In the rows, 128 means zero.
Each row of numbers belongs to one of the things below and depends on some of the facts about them. Some rows are named. Which thing is each other row?

How the things are related:
Δ b <- z_10,z_184,z_186,z_211,z_225,z_238,z_264,z_272,z_277,z_354,z_370,z_376,z_396,z_401,z_417,z_42,z_434,z_484,z_485,z_535,z_669,z_7,z_706,z_72,z_744,z_751,z_76,z_784,z_793,z_812,z_843,z_86,z_874,z_875,z_909,z_913,z_971
Δ a <- z_109,z_11,z_119,z_125,z_128,z_133,z_149,z_159,z_165,z_19,z_192,z_207,z_212,z_219,z_223,z_224,z_233,z_243,z_258,z_267,z_278,z_286,z_302,z_313,z_316,z_334,z_337,z_355,z_356,z_365,z_372,z_390,z_391,z_394,z_397,z_399,z_432,z_45,z_453,z_48,z_487,z_496,z_5,z_50,z_522,z_537,z_542,z_560,z_562,z_572,z_577,z_616,z_636,z_644,z_652,z_658,z_662,z_671,z_673,z_674,z_724,z_726,z_728,z_756,z_796,z_8,z_808,z_833,z_848,z_868,z_869,z_889,z_890,z_896,z_925,z_933,z_969,z_973,z_98,z_983
Δ c <- z_114,z_166,z_174,z_176,z_322,z_358,z_4,z_463,z_583,z_642,z_70,z_716,z_768,z_772,z_78,z_781,z_814,z_852,z_930,z_949,z_965,z_988,z_989
z_109 Θ: z_19,z_174
z_114 Θ: z_535
z_119 Θ: z_913
z_128 Θ: z_165,z_751,z_756,z_192
z_166 Θ: z_390
z_176 Θ: z_224
z_207 Θ: z_133,z_48
z_212 Θ: z_889,z_796,z_484
z_223 Θ: z_278
z_225 Θ: z_933
z_233 Θ: z_583,z_358
z_277 Θ: z_390
z_313 Θ: z_264,z_756,z_808,z_192,z_652
z_322 Θ: z_337,z_186,z_11,z_868
z_334 Θ: z_267,z_432
z_354 Θ: z_808,z_869
z_355 Θ: z_224
z_356 Θ: z_432
z_370 Θ: z_535
z_376 Θ: z_72,z_487,z_48
z_399 Θ: z_889,z_933
z_4 Θ: z_42
z_401 Θ: z_673,z_316
z_417 Θ: z_390,z_808,z_72,z_560
z_522 Θ: z_133,z_726
z_537 Θ: z_728
z_562 Θ: z_316
z_577 Θ: z_397,z_796
z_616 Θ: z_224
z_636 Θ: z_184
z_644 Θ: z_453,z_42,z_812,z_267,z_10
z_662 Θ: z_484
z_669 Θ: z_988,z_724,z_372
z_671 Θ: z_674,z_48,z_238
z_70 Θ: z_724
z_706 Θ: z_372
z_716 Θ: z_219
z_76 Θ: z_583,z_243
z_768 Θ: z_485
z_78 Θ: z_224,z_869
z_784 Θ: z_267,z_159
z_793 Θ: z_19
z_8 Θ: z_453,z_889
z_814 Θ: z_316
z_833 Θ: z_397,z_365,z_812,z_484,z_652
z_843 Θ: z_390,z_243
z_848 Θ: z_781,z_913
z_86 Θ: z_560
z_874 Θ: z_909,z_45,z_219
z_875 Θ: z_852,z_658,z_133,z_316
z_890 Θ: z_988,z_42,z_5,z_652
z_896 Θ: z_397,z_390
z_925 Θ: z_394,z_5
z_949 Θ: z_365,z_933
z_965 Θ: z_674,z_365
z_969 Θ: z_642
z_971 Θ: z_211
z_973 Θ: z_496,z_396
z_98 Θ: z_264,z_889
z_989 Θ: z_756,z_272,z_358,z_238
{z_10,z_174,z_176,z_212,z_224,z_243,z_277,z_355,z_365,z_391,z_394,z_4,z_417,z_42,z_48,z_522,z_560,z_572,z_577,z_583,z_652,z_658,z_7,z_706,z_724,z_808,z_930,z_969,z_971,z_989} κ e
{z_109,z_11,z_133,z_186,z_354,z_370,z_372,z_434,z_484,z_636,z_642,z_70,z_781,z_796,z_8,z_848,z_852,z_86} κ j
{z_114,z_125,z_128,z_184,z_258,z_313,z_45,z_487,z_537,z_768,z_78,z_784,z_793,z_949} κ g
{z_119,z_149,z_165,z_166,z_19,z_223,z_225,z_233,z_238,z_264,z_286,z_302,z_356,z_358,z_401,z_463,z_485,z_496,z_50,z_644,z_669,z_751,z_875,z_889,z_913,z_925,z_933,z_983} κ d
{z_159,z_267,z_272,z_322,z_334,z_390,z_432,z_453,z_616,z_716,z_728,z_744,z_869,z_909} κ i
{z_192,z_211,z_337,z_376,z_396,z_535,z_542,z_662,z_674,z_72,z_756,z_772,z_812,z_833,z_843,z_868,z_890,z_896,z_965,z_98,z_988} κ f
{z_207,z_219,z_278,z_316,z_397,z_399,z_5,z_562,z_671,z_673,z_726,z_76,z_814,z_874,z_973} κ h
z_11 Ψ [z_671]
z_125 Ψ [z_572,z_4]
z_128 Ψ [z_989]
z_149 Ψ [z_673,z_225,z_989,z_396,z_875]
z_174 Ψ [z_636]
z_186 Ψ [z_744]
z_211 Ψ [z_744]
z_212 Ψ [z_973,z_724]
z_223 Ψ [z_843,z_772]
z_225 Ψ [z_11]
z_258 Ψ [z_542,z_128,z_572,z_772]
z_264 Ψ [z_744,z_11]
z_267 Ψ [z_671,z_989]
z_286 Ψ [z_264,z_768]
z_302 Ψ [z_396]
z_365 Ψ [z_267]
z_370 Ψ [z_365,z_8]
z_391 Ψ [z_258,z_186,z_768,z_302,z_8]
z_396 Ψ [z_267]
z_397 Ψ [z_264,z_463]
z_4 Ψ [z_238]
z_434 Ψ [z_370,z_186]
z_463 Ψ [z_267]
z_5 Ψ [z_577]
z_50 Ψ [z_542]
z_522 Ψ [z_671]
z_636 Ψ [z_673]
z_658 Ψ [z_875]
z_669 Ψ [z_522]
z_716 Ψ [z_673,z_572,z_50,z_391]
z_724 Ψ [z_365]
z_728 Ψ [z_744]
z_744 Ψ [z_267,z_8]
z_751 Ψ [z_930]
z_76 Ψ [z_11,z_212]
z_768 Ψ [z_673,z_781,z_365,z_772]
z_772 Ψ [z_875]
z_781 Ψ [z_370,z_673,z_365,z_11]
z_833 Ψ [z_772]
z_843 Ψ [z_264]
z_874 Ψ [z_258]
z_909 Ψ [z_397,z_768,z_577]
z_913 Ψ [z_7,z_572,z_8]
z_930 Ψ [z_843,z_636]
z_933 Ψ [z_875]
z_949 Ψ [z_969,z_669]
z_969 Ψ [z_874,z_238]
z_973 Ψ [z_370,z_149,z_724]
z_983 Ψ [z_50,z_72,z_5]

Some rows with their names:
[ 95 143 110 133 118 108 122 145 122 115 104 112 130 126 102 144 134 136
 107 140 125 140 139 129 154 118 137 135 130 136 135 128 102 126 130 129
 144 110]: z_848
[125 103 100 122 133 121 161 144 124 137 105 123 107 140 155 147 107 139
  99 125 133 142 121  89 154 136 101 136 129 111 103 149 178 125 135 132
 122 160]: z_577
[ 98 148 107 119 115 136 130 147 151 136 112 127 118 149 122 134 110 109
 115 111 111 143 125 120 137 152 153 138 125 142 150 129  99 124 109 111
 143 105]: z_159
[136 122  80 116 122 130 145 122 148 131 120 152 115 155 142 124 105  99
 135 141 132 126 138 114 126 166 132 142  99  88  94 117 135 112 122 139
  92 143]: z_988
[110 160 103 117 116 148 130 137 148 128 108 121 120 138 123 136 107 110
 105 100 110 144 130 124 137 144 160 135 120 153 152 127  94 123 115 117
 150 104]: z_869
[184  98 143 131 164 148 133  93 123 149 194 136 160 110 193 103 151 139
 136  68 115 131 169 146 112 125 137 111 176 129 146 117 161 135 106 116
 120 154]: z_843
[138 131 176 125 103 112  97 110 137 115 134 126 169 128  89 115 154 147
 158 123 130 137 125 145 130 107 144 127 149 171 194 109 141 135 133 113
 164 108]: z_11
[102 138 143 140 125 122 112 134 118 130 105 120 107 140 116 137 130 138
 102 145 121 146 115 135 126 116 110 131 124 127 117 140  95 133 141 140
 135 120]: z_673
[118 149 110 129 158 129 136 141 115 115 136 111 128  86 129 136 141 129
 125 128 147 103 144 144 130 124 146 117 142 132 104 123  83 111 122 124
 127 106]: z_354
[156 132 139 143 107 162 106  96 144 140 134 175 160 126 132 102 129  93
 151 132  94 108 135 156 100 132 144 145 130 109 164 105  89 181 111 145
 123 127]: z_716
[ 96 151 121 125 128 119 113 135 136 120 101 114 112 148 114 140 138 138
 106 147 141 155 130 127 134 126 136 131 131 143 126 137  98 107 140 118
 146 105]: z_133
[128 105 174 144 130 121 101 121 134 149  90 106 164 106 132 128 149 155
 112 149 127 120 102 144 136 105 102 144 174 139 151 117 149 149 159 143
 149 121]: z_125
[138 153  80 131 111 128 130 112 120 107 124 152 118 145  99 133 141 107
 142 145 131 122 167 142 141 132 154 125  91  97 111 107  78 120 114 146
 117 108]: z_166
[126 120 104 112 130 131 150 136 134 128 103 108 102 141 154 143  96 134
  93 114 135 146 118  89 138 137 108 136 113 128  96 139 180 109 148 133
 117 154]: z_243
[122 121 106 114 157 136 153 145 135 140 162 123 103 126 165 123 108 111
 130 112 138 116 121 121 113 159 130 116 121 113  88 138 133  99 110 114
  99 140]: z_812
[143 138 139 112 116 122 108 105 160 125 155 131 182 145 126 115 151 135
 154  83 121 169 166 135 142 133 176 134 169 185 222 108 147 125 109  86
 173 111]: z_728
[114 148 111 123 117 112 130 143 118 100 101 125 122 130  95 146 135 142
 137 150 156 130 125 115 152 114 136 119 118 145 145 140 122 120 136 117
 161 104]: z_671
[121 150  71 119 120 139 134 123 147 117 114 161 145 124 125 128 116  89
 140 151 119 121 154 132 135 146 162 145 113 106 137 117  77 142 114 136
 118 118]: z_322
[127 124 105 111 132 136 146 135 132 131 101 113  96 150 162 143 101 141
 100 126 139 152 116  85 129 140 108 135 119 124  99 154 178 108 149 131
 121 154]: z_48
[140 129 169 149 102 129 102 114 107 135 151 137 129 149 102 117 148 137
 119 100  85 145 135 155 119  99 123 120 124 141 157 120 102 158 109 132
 141 116]: z_50

Name these rows:
No name comes twice in this set of rows, the named rows included.
[163 112 139 105 159 122 131  98 145 123 206 130 173 121 166 104 143 136
 171  83 141 145 169 134 110 138 155 115 172 158 156 113 184 105 114  88
 124 153] : z_211
[121 107 110 122 134 122 148 136 127 139 114 117 111 139 157 142  97 135
  91 123 122 147 122  96 140 134  97 138 121 117  99 150 178 126 141 137
 110 160] : z_572
[121 116  93 118 131 122 154 141 126 127 108 115 115 126 145 143  93 137
  93 120 126 146 127  90 149 131 103 139 121 123 102 146 179 124 141 137
 115 163] : z_355
[155 155 153  85 136 125 115 105 161  87 202 147 207 103 115 100 157 122
 237 110 168 119 154 140 114 140 203 107 166 204 239 110 163 107 107  53
 175 100] : z_744
[116 152  95 124 128 120 114 114 142 115 106 147 128 142 118 131 147 118
 140 178 158 132 146 143 127 138 145 142 122 104 107 117  85 111 139 139
 122 114] : z_852
[145 122 167 149 135 132 118 120 101 125 194 147 142 108 116 107 158 126
 163 111 113 103 138 166 106 111 141 101 131 131 146 120  98 144  95 120
 126 114] : z_669
[124 165 191  92  60 145 117 141 154  84 135 159 152 135  49 113 107 100
 238 152 150  89  52 108  96 137 159 114  80 202 249 141 166 145 124  82
 187  88] : z_267
[156 136 168 143 139 144 111 109 111 130 185 130 128 115 124 106 159 129
 147  95 115 112 137 174  96 114 143 101 132 140 132 111  88 127 105 123
 128 113] : z_751
[141 133 201 157  83 145  99 117  97 131 144 144 121 135  80 112 128 123
 142 116  81 115  94 152  93  96 108 113  94 140 167 132  98 185 120 146
 141 115] : z_149
[160  97 191 164 120 145  91  95 127 154  90 149 176  87 131 107 148 125
 141 185 121  69  84 167  97 104  88 150 153  90 136 105 123 187 158 181
 117 138] : z_768
[148  99 177 140 127 150 116 114 117 153 123 140 112 145 167 116 108 140
 109 126 104 139  92 121  92 115  74 130 129 117 124 160 177 168 144 150
 116 176] : z_658

The same things again, as new rows of numbers:
Some things and their rows:
[166 165 163 154 142 119 165 119 149  92 107 125 154 141 132 129 116 149
 110 135 109 121 154 172  87 174 127  69 137 135]: z_86
[174 179 140 148 157  95 139 139 145 102 108 101 141 147 153 125 117 136
  99 138 135 154 145 140 112 171 131  82 173 102]: z_706
[148 170 153 127 140  99 141 164 138  83 128 121 129 146 104 116  96 137
 114 143  98 157 158 139 107 178 142 101 157 108]: z_965
[169 192 192 159 156 127 153 170 143  70 134  96 114 135 120 109  98 165
 158 150 113 145 177 154 118 174 143  85 162 113]: z_487
[170 176 141 166 182 106 114 127  80 108 146 125 139 121 147 190 115 140
  83 159  89 149 128 153 120 144 140  61 129 132]: z_843
[166 173 142 188 143 135 139 105 112  69 149 122 130 130 127 161 134 137
 134 180 104 144 138 128  98 143 125  90 122 119]: z_913
[162 139 145 165 132 163 153 110 130  79 120 121 144 167 138 127 140 138
 135 159 109 159 171 135 100 180 134  99 141 110]: z_875
[153 214 116 220 148  82 150 111 135  99 150  93 124 119 107 131 120 146
 118 167 154 141 109  96 121 121  88 126 123 147]: z_396
[157 189 160 176 190 123 138 168 118  85 160 131 113 122 138 156 115 151
  79 156 132 171 142  90  96 169 166  93 166 139]: z_658
[182 187 133 151 158  98 136 152 152  85 115 101 144 144 152 123 127 130
 101 136 132 159 142 126 114 169 124  74 174  98]: z_42
[169 195 146 177 166  85 115 125  91  90 138 118 144 110 139 177 111 129
 119 153 106 145 107 148 131 122 119  61 119 106]: z_211
[144 179 160 137 153 101 146 168 139  67 119 137 152 135 117 125  99 151
 108 122 109 139 135 145  96 173 145  95 165 126]: z_988
[155 178 199 148 164 119 163 154 146  81 117 110 115 126 115 104  92 179
 128 143 107 124 166 174 105 179 148  74 155 130]: z_313
[139 168 160 200 142 126 152 131 130  56 158 130 113 113 100 150 118 145
 127 166  99 154 140 108  87 143 136 115 124 126]: z_302
[154 177 165 133 177  87 147 168 135  88 113 124 156 121 120 116  80 129
  72 119 117 128 149 132 103 182 154  87 183 132]: z_176
[148 181 155 158 142 116 139 178 142  70 133 109 132 135 124 122 101 148
 128 140 104 156 144 138  98 171 151  92 167  95]: z_674
[138 163 165 180 150 150 149 136 120  45 177 140 109 131 109 161 125 146
 115 173  99 151 143 111  82 160 155 103 129 133]: z_933
[166 160 142 159 126 132 148 119 140  53 120 121 150 149 137 138 130 139
 140 147 100 137 146 157  91 161 122  80 142 108]: z_238
[137 165 178 152 142 103 158 159 141  94 122 144 136 127 117 131  89 156
  79 105 102 120 127 151  77 175 167  82 157 145]: z_890
[150 161 162 146 136 114 138 162 139  88 132 103 116 138 118 110  98 149
 108 145 103 158 154 137 108 172 146  96 166  99]: z_662

Name these rows:
No name comes twice in this set of rows, the named rows included.
[162 180 139 198 152 134 149  96 124  90 148 108 112 127 115 145 136 139
 123 179 130 138 147 119 111 144 116 104 119 160] : z_370
[142 230 133 222 157  77 141 151 151  97 160  89  91 110  93 123 110 146
 114 166 163 163 126  61 117 133 108 147 144 140] : z_365
[134 196 160 213 137  78 160 115 132  72 156 122 143 101  60 149 104 137
 144 162 109 131 118 114  97 118 107 144 118 155] : z_463
[140 174 154 171 169 140 135 150 110  83 164 125  92 127 119 146 108 149
  83 168 111 168 140 105 105 160 162  91 133 134] : z_833
[156 150 151 168 122 141 154 118 133  78 107 113 150 167 133 131 123 132
 140 151 109 148 165 154 108 158 121  91 139 101] : z_401
[154 197 196 186 187 129 158 144 114  87 155 104  93 108 109 133 103 172
 126 181 123 142 166 130 118 156 147  98 133 163] : z_128
[155 173 150 141 183 157 130 164 100  51 177 137 106 136 128 145 142 150
 110 197 126 189 159  80 112 179 150 119 154 132] : z_772

The same things again, as new rows of numbers:
Some rows with their names:
[119 152 124 125 137 110 128 129 124 128 132 143 140 123 126 129 127 130
 134 125 111 116 143 127 124 128 124]: z_744
[135 147 161 113 126 209 115 145 122 109 100  48 146 129 124 112  99 124
 151 138 126 193 131 134 131 114 165]: z_174
[135 142 132 123 134 138 130 132 123 126 126 124 123 118 125 128 122 135
 117 134 125 132 129 130 117 126 128]: z_716
[129 124 167 105 122 192 115 150 127 118  83   8 159 155 125 110 111 113
 182 150 154 191 131 135 147 120 176]: z_751
[122 130 126 139 125 128 133 126 134 134 132 137 140 129 130 129 135 130
 122 127 125 130 128 127 121 130 121]: z_128
[117 141 130 121 121 118 130 132 128 132 125 118 147 128 133 128 130 135
 121 130 128 129 134 132 127 124 120]: z_793
[124 128 131 124 138 140 127 128 127 127 131 143 121 127 122 131 124 129
 117 123 102 137 130 127 124 128 111]: z_278
[138 103 124 130 125 123 130 125 134 135 124 106 130 138 133 135 136 124
 146 130 140 121 124 128 137 132 138]: z_644
[128 139 118 123 121 137 131 128 129 126 129 114 128 119 127 117 127 133
 123 135 128 128 131 130 116 126 124]: z_988
[129 127 130 137 130 131 124 125 126 122 133 146 118 126 128 130 122 126
 125 121 126 133 122 126 129 127 129]: z_808
[135 132 122 125 126 132 130 126 127 126 128 122 124 123 126 122 127 128
 131 138 142 118 127 129 121 129 137]: z_642
[132 130 135 140 134 128 125 127 125 125 131 148 122 124 128 133 124 125
 123 122 121 135 123 126 130 125 134]: z_355
[116 141 136 118 123 121 130 132 127 130 130 132 148 132 128 124 128 136
 121 136 143 124 132 132 125 128 121]: z_184
[127 122 130 131 126 133 127 125 130 127 130 126 128 130 128 129 128 127
 131 125 131 130 124 126 127 129 128]: z_796
[129 129 130 137 133 134 124 125 126 121 134 143 118 125 128 130 121 127
 125 120 124 133 122 125 128 127 130]: z_394
[122 126 130 129 142 141 128 130 125 128 131 133 115 125 121 132 124 132
 120 122 102 136 130 125 124 129 115]: z_673
[137 100 127 121 122 128 129 125 133 131 128  97 141 141 134 135 131 126
 146 127 140 119 124 131 138 133 130]: z_19
[128 119 129 132 127 132 128 125 130 128 130 124 127 131 129 130 128 126
 132 126 132 132 124 126 127 130 129]: z_133
[129 140 119 126 123 135 133 128 130 131 126 110 136 122 129 121 132 135
 122 137 131 129 131 129 117 126 128]: z_78
[121 133 129 120 124 113 126 129 124 127 127 125 130 129 129 123 128 127
 132 131 140 118 131 128 133 127 130]: z_484

Name these rows:
No name comes twice in this set of rows, the named rows included.
[142 120 129 118  74 131 129 129 144 116 120 166 143 117 130 104 147  98
  86 148 139 143 115 143 115 115  87] : z_949
[132 141 118 129 123 136 132 129 128 128 127 119 129 118 128 122 129 134
 119 135 124 128 132 130 119 125 127] : z_965
[136 137 119 125 126 134 126 125 123 119 131 129 118 116 127 121 120 129
 127 128 132 122 127 128 121 125 134] : z_583
[119 127 132 133 124 139 130 126 133 131 129 126 136 132 128 124 131 132
 125 128 131 138 127 127 121 130 120] : z_487
[121 159 127 123 148 116 127 131 127 128 127 146 149 124 123 130 126 125
 142 122  90 119 152 126 122 127 125] : z_76
[141  77 130 101  65  86 126 127 137 121 122 157 117 132 136 110 153  95
  90 147 172 113 104 143 146 123  84] : z_238
[139 142 112 131 133 116 129 123 123 126 137 147 117 111 130 130 125 134
 122 123 124 108 132 126 120 127 134] : z_989
[129 121 124 112 129 113 127 128 129 132 123  89 144 140 131 128 130 125
 162 132 145 109 136 128 139 133 145] : z_264
[148 112 127 120  81 119 125 128 132 112 126 179 104 111 131 111 137 102
  75 140 142 135 105 140 128 114  95] : z_4
[131 125 141 114 111 106 127 135 128 122 126 182 118 119 124 123 136 113
  87 136 123 129 122 137 128 120  85] : z_874
[123 148 125 124 135 110 126 128 127 128 128 129 153 129 130 127 126 125
 151 125 123 114 142 127 126 129 139] : z_434

